Questions about the table below.
1) Report the entry just right of -7.860.
2) Report the entry just left of 47.057.
3) Report the entry just left of -123.767.
4) Report the entry just right of -176.764.
5) Report the first entry in reading order.
[[ -88.907  -12.703   47.380   36.102 -123.767 -144.624   12.791   19.841
   -65.659   76.681   66.756   61.022  -59.954  -84.007  -42.712   55.002]
 [ 102.564    7.007    4.198   44.080  -15.469 -166.324  -79.349 -162.328
   -92.610  -11.956  -43.350  -79.224  -46.536 -126.769  -16.764   61.689]
 [  20.735   27.124  127.333  -29.276 -189.790  -95.761   37.267   60.599
    42.358  -10.719  151.288  -14.768  -94.235   31.650   -7.935 -134.064]
 [ -53.501  -32.434   70.017 -159.350  -96.388  -92.596    7.880   45.132
    73.906  -52.083   78.876   -2.153  -17.825   16.305  -55.402   -7.571]
 [   7.051   -7.860   47.057   31.379   91.322 -226.837   12.678  102.494
  -142.901  -71.453  -35.014 -110.564   62.962 -162.498   37.023  -38.948]
 [ -89.850 -176.764 -166.008   59.803   73.190  -37.729  108.360 -112.172
  -144.167   65.762  -78.818 -108.544  -55.136 -190.109  -39.522
   -70.369]]
1) 47.057
2) -7.860
3) 36.102
4) -166.008
5) -88.907

x =
[[2590, 2069, 7134, 2011, 4763, 2057],
 [5920, 1959, 2212, 6103, 2037, 2325],
 [7766, 1974, 3341, 3555, 2007, 2050],
 [6112, 2042, 2229, 6122, 2087, 2247],
 [4976, 2024, 2212, 6991, 1981, 2544],
 [2007, 4604, 2064, 2702, 2097, 7320],
 [2018, 7441, 2126, 2053, 4442, 2806],
 [2070, 5122, 2522, 1947, 6980, 2174]]
Report the entry just right of 2064.
2702
The smallest entry in the last column is 2050
Report the entry just right of 2087.
2247
The top-left entry: 2590
The maximum -> 7766
Report the bottom entry of the column that holds the smallest entry.
1947
The entry directly below 3555: 6122
The bottom-right entry: 2174
The top-right entry -> 2057
The 2nd largest entry is 7441
The entry directly above 2229 -> 3341
The entry directly above the largest entry is 5920
The entry just right of 2126 is 2053
Report the first entry in the row that holds the smallest entry.
2070
Report the entry just right of 6103.
2037
Report the entry just left of 7134.
2069
Report the entry directly below 6103.
3555
The largest entry in the last row: 6980
Report the entry directly below the largest entry.
6112
Report the entry just right of 2053.
4442
Report the third entry in reading order.
7134
Report the entry just left of 4604.
2007
Report the smallest entry in the first row.
2011
Report the largest entry in the last column.
7320
Report the entry directly above 1981.
2087
The 5th entry in reading order is 4763
Report the fourth entry from the end, reading row by row.
2522
Report the entry just left of 2024.
4976
The entry directly below 2247 -> 2544
The entry just right of 6991 is 1981

[ 2.78  1.19 -1.70  4.47 -1.17 -2.44 -1.83 -1.78  5.32 -4.76 -3.54]
Give the 3rd entry from the end.
A: 5.32
The 4th entry from the end: -1.78
Give the second entry from the left.
A: 1.19
Give the second entry from the right.
A: -4.76
Give the 1st entry from the right.
A: -3.54
The entry at the centre: -2.44
Give the third entry.
A: -1.70
Give the first entry from the left.
A: 2.78

grid = [1.85 2.00 3.37 1.69 1.88 0.94 2.87 6.70 2.19 3.28 3.24 4.55]
Find the 2nd smallest entry.
A: 1.69
The first entry from the left is 1.85
The entry just left of 1.69 -> 3.37
Find the second entry from the left.
A: 2.00
Find the entry just left of 3.24.
A: 3.28
Find the entry just right of 3.28.
A: 3.24
The last entry -> 4.55

-5.54	-0.12	-1.31	4.24	-2.45	-0.41	-0.32	0.36	0.90	0.76	1.50	1.79
0.20	-2.18	-4.67	-6.54	2.80	-3.66	0.53	-4.00	-2.25	-3.65	-3.43	-1.58
The entry directly above -3.43 -> 1.50
The entry just left of the largest entry: -1.31
The 1st entry, reading row by row -> -5.54
The bottom-right entry?
Answer: -1.58
The largest entry in the first row is 4.24
The first entry on the diagonal from the top-right corner is 1.79
The entry directly below -0.32?
Answer: 0.53
The entry just right of the largest entry: -2.45
The bottom-left entry: 0.20
The entry just right of 0.20?
Answer: -2.18
The bottom entry of the column that holds the largest entry is -6.54
The largest entry in the last row is 2.80
The second entry on the diagonal from the top-right corner?
Answer: -3.43

Questions about the row below.
1) Give the smallest entry.
2) Give the second entry from the end.
3) Give the 1st entry from the left.
4) Give the entry just right of -1.24.
[-1.24 -0.63 -5.46 -2.55  1.49  2.87]
1) -5.46
2) 1.49
3) -1.24
4) -0.63

[[3643 8874 5224 5242 8438 4251 3207 6890 3778]
 [3550 7448 5161 4760 5334 6500 6527 9180 6402]
 [6732 7246 6871 7616 5306 5974 7158 9018 8303]
 [6326 3478 8640 5613 8385 8712 8154 4017 7529]
 [7732 6490 3746 5639 3760 9243 7257 7414 8881]
 [7172 4319 3883 5960 8135 6130 4526 7200 7934]
 [3305 7588 3639 6777 8007 4255 5132 5709 8960]
 [6340 6976 4305 6248 4506 7471 6389 5289 6601]
 [7193 5271 5316 6460 5807 8714 3819 4306 7663]]
The top-left entry: 3643
The entry just left of 3207 -> 4251
Which number is the entry just right of the centre entry? 9243
The largest entry in the first column is 7732
Which number is the entry just left of the largest entry? 3760
Which number is the last entry, reading row by row? 7663
The entry just left of 8960 is 5709
The fifth entry in reading order is 8438
The entry just left of 6871 is 7246
The top-right entry -> 3778
Which number is the entry in the bottom-left corner? 7193
The entry just right of 4251 is 3207
The third smallest entry -> 3478
Which number is the entry directly below 6500? 5974
The entry just right of 3746 is 5639
The median entry: 6402
Which number is the fourth entry from the end, reading row by row? 8714
The entry just left of 3746 is 6490
Which number is the smallest entry in the last row? 3819
The entry directly below the largest entry -> 6130
Which number is the last entry of the largest entry's row? 8881
Which number is the entry directly above the largest entry? 8712
Which number is the largest entry in the first row? 8874
Which number is the entry directly below 5224? 5161
The second entry on the diagonal from the top-right corner: 9180
The entry directly above 5271 is 6976
Which number is the entry directly below 8640? 3746
The entry directly above 6460 -> 6248
Which number is the second-last entry, reading row by row? 4306
The smallest entry in the first column is 3305
